Below is a small trained network, with its code and all its weights. Each question gives an input and a class and asks what happens when units are switched off, that is, made to give their printed mean instead of their output.

import numpy as np


def w(rows, s, z=0):
    codes = np.array(rows[::2]) - 128.0
    scale = np.full(codes.shape[1], s)
    scale[-1] = z or s
    return codes * scale


def norm(h):
    return h / np.sqrt((h * h).mean(-1, keepdims=True) + 1e-5)


def f(y):
    return np.maximum(y, 0)


def log_softmax(a):
    a = a - a.max(-1, keepdims=True)
    return a - np.log(np.exp(a).sum(-1, keepdims=True))


def net(x, mask):
    res = np.array(x, float).reshape(1, 4) / 4 @ E
    u = 0
    for l in range(2):
        y = f(norm(res) @ A[l][:, :-1].T + A[l][:, -1])
        res = res + np.where(mask[u : u + 6], y, B[l][:, -1]) @ B[l][:, :-1]
        u += 6
    return log_softmax(norm(res)[-1] @ U[:, :-1].T + U[:, -1])


A, B = {}, {}
E = w([
[143,220,169,67,235,97,166,58,146],'x0',
[87,62,35,93,143,13,58,108,167],'x1',
[78,29,119,82,113,167,93,124,1],'x2',
[145,40,105,137,215,155,232,152,91],'x3',
],0.0061)
A[0] = w([
[132,164,171,174,175,209,141,93,125,111],'L0N1',
[155,205,147,124,43,175,124,168,2,3],'L0N2',
[46,67,115,75,75,99,94,176,96,103],'L0N3',
[75,87,101,64,27,167,86,180,98,140],'L0N4',
[90,167,169,102,167,23,103,96,192,136],'L0N5',
[99,116,101,94,109,174,170,178,190,150],'L0N6',
],0.0074,0.0038)
B[0] = w([
[93,132,170,175,117,219,154,59,83,217],'L0N1',
[153,109,127,212,226,115,122,115,137,213],'L0N2',
[139,105,78,1,24,153,107,129,188,227],'L0N3',
[131,46,115,106,75,130,22,55,51,247],'L0N4',
[41,159,89,127,175,143,116,187,83,253],'L0N5',
[167,111,180,186,167,117,110,184,131,169],'L0N6',
],0.0085,0.0056)
A[1] = w([
[162,142,122,64,137,84,180,128,82,197],'L1N1',
[100,166,122,137,137,156,81,112,104,177],'L1N2',
[142,55,97,149,126,113,182,153,110,7],'L1N3',
[167,40,137,121,117,143,180,201,157,38],'L1N4',
[145,173,180,123,161,158,254,74,119,22],'L1N5',
[103,77,146,91,78,146,177,98,76,61],'L1N6',
],0.0085,0.0017)
B[1] = w([
[93,133,115,171,111,141,122,121,161,162],'L1N1',
[187,126,123,162,134,119,164,180,155,216],'L1N2',
[208,142,182,114,112,51,99,164,160,173],'L1N3',
[196,131,131,75,169,70,188,115,162,180],'L1N4',
[64,128,143,11,34,157,199,98,105,254],'L1N5',
[131,193,148,178,106,128,102,82,157,207],'L1N6',
],0.011,0.0058)
U = w([
[82,162,191,84,103,180,236,106,106,208],'0',
[135,73,90,61,57,95,57,80,111,162],'1',
[201,97,152,86,165,46,188,170,168,99],'2',
[174,106,185,251,150,167,103,116,93,95],'3',
[122,212,133,196,88,111,110,238,145,6],'4',
[30,169,53,87,232,77,115,176,154,127],'5',
],0.015,0.0025)

Each question gives the input, the list of numbers given to net, and the class t.
The units are the neurons (one row each of A and B). Each row of codes is followed by its name. A weight is (code - 128) times the scale printed after its matrix; where a second scale follows, it is the last column's (A, B and U).
mask holds one flag per neuron, layer by layer. A switched-off neuron (its flag False) gives its mean, the last column of its row in B, instead of its output. The means were averaged over made-up inputs and are rounded, as every weight is.
A unit's drop is (log p(t) with every unit on - log p(t) with that unit switched off) / (log p(t) with every unit on - log p(t) with every unit switched off).
The circuit of an input: a set's keep is (log p(t) with only the set's units on - log p(t) with every unit switched off) / (log p(t) with every unit on - log p(t) with every unit switched off). Starting from all 12 units, units are removed one at a time, each time the one whose removal leaves the highest keep (on an exact tie, the one counted first), for as long as the keep stays at least 0.8.
circuit, biggest first: the units of the circuit, biggest drop first
unit that matters most: the unit with the biggest drop
top k neurons: the k neurons with the biggest drops, biggest first
k most important neurons of layer l: the k neurons of layer l with the biggest drops, biggest first
drop of u: that unit's drop, to one decimal
input [-6,0,-8,4], class 2: circuit, biggest first	[L1N4]
input [6,-3,7,-6], class 3: circuit, biggest first	[L1N5 L0N2]
input [1,-8,8,3], class 3: 2 most important neurons of layer 1	[L1N6 L1N4]
input [-3,7,-6,3], class 5: top 2 neurons	[L0N5 L1N2]
input [-2,8,-1,6], class 2: circuit, biggest first	[L0N4 L1N3]
input [0,8,0,4], class 5: top 3 neurons	[L0N4 L1N5 L0N5]
input [-4,5,-2,4], class 2: circuit, biggest first	[L1N4 L1N3]
input [1,1,-1,5], class 2: top 2 neurons	[L1N3 L0N1]
input [8,4,8,3], class 5: 2 most important neurons of layer 0	[L0N4 L0N1]
input [-6,-8,7,-6], class 3: top 2 neurons	[L0N2 L1N5]
input [-6,-6,1,-3], class 3: drop of L0N2	0.1
input [2,-3,5,-3], class 3: drop of L0N2	0.1
input [4,7,-7,-7], class 5: drop of L0N5	0.1
input [-2,-1,1,5], class 2: unit that matters most	L1N4
input [-2,-2,-3,-6], class 4: 2 most important neurons of layer 0	[L0N1 L0N4]
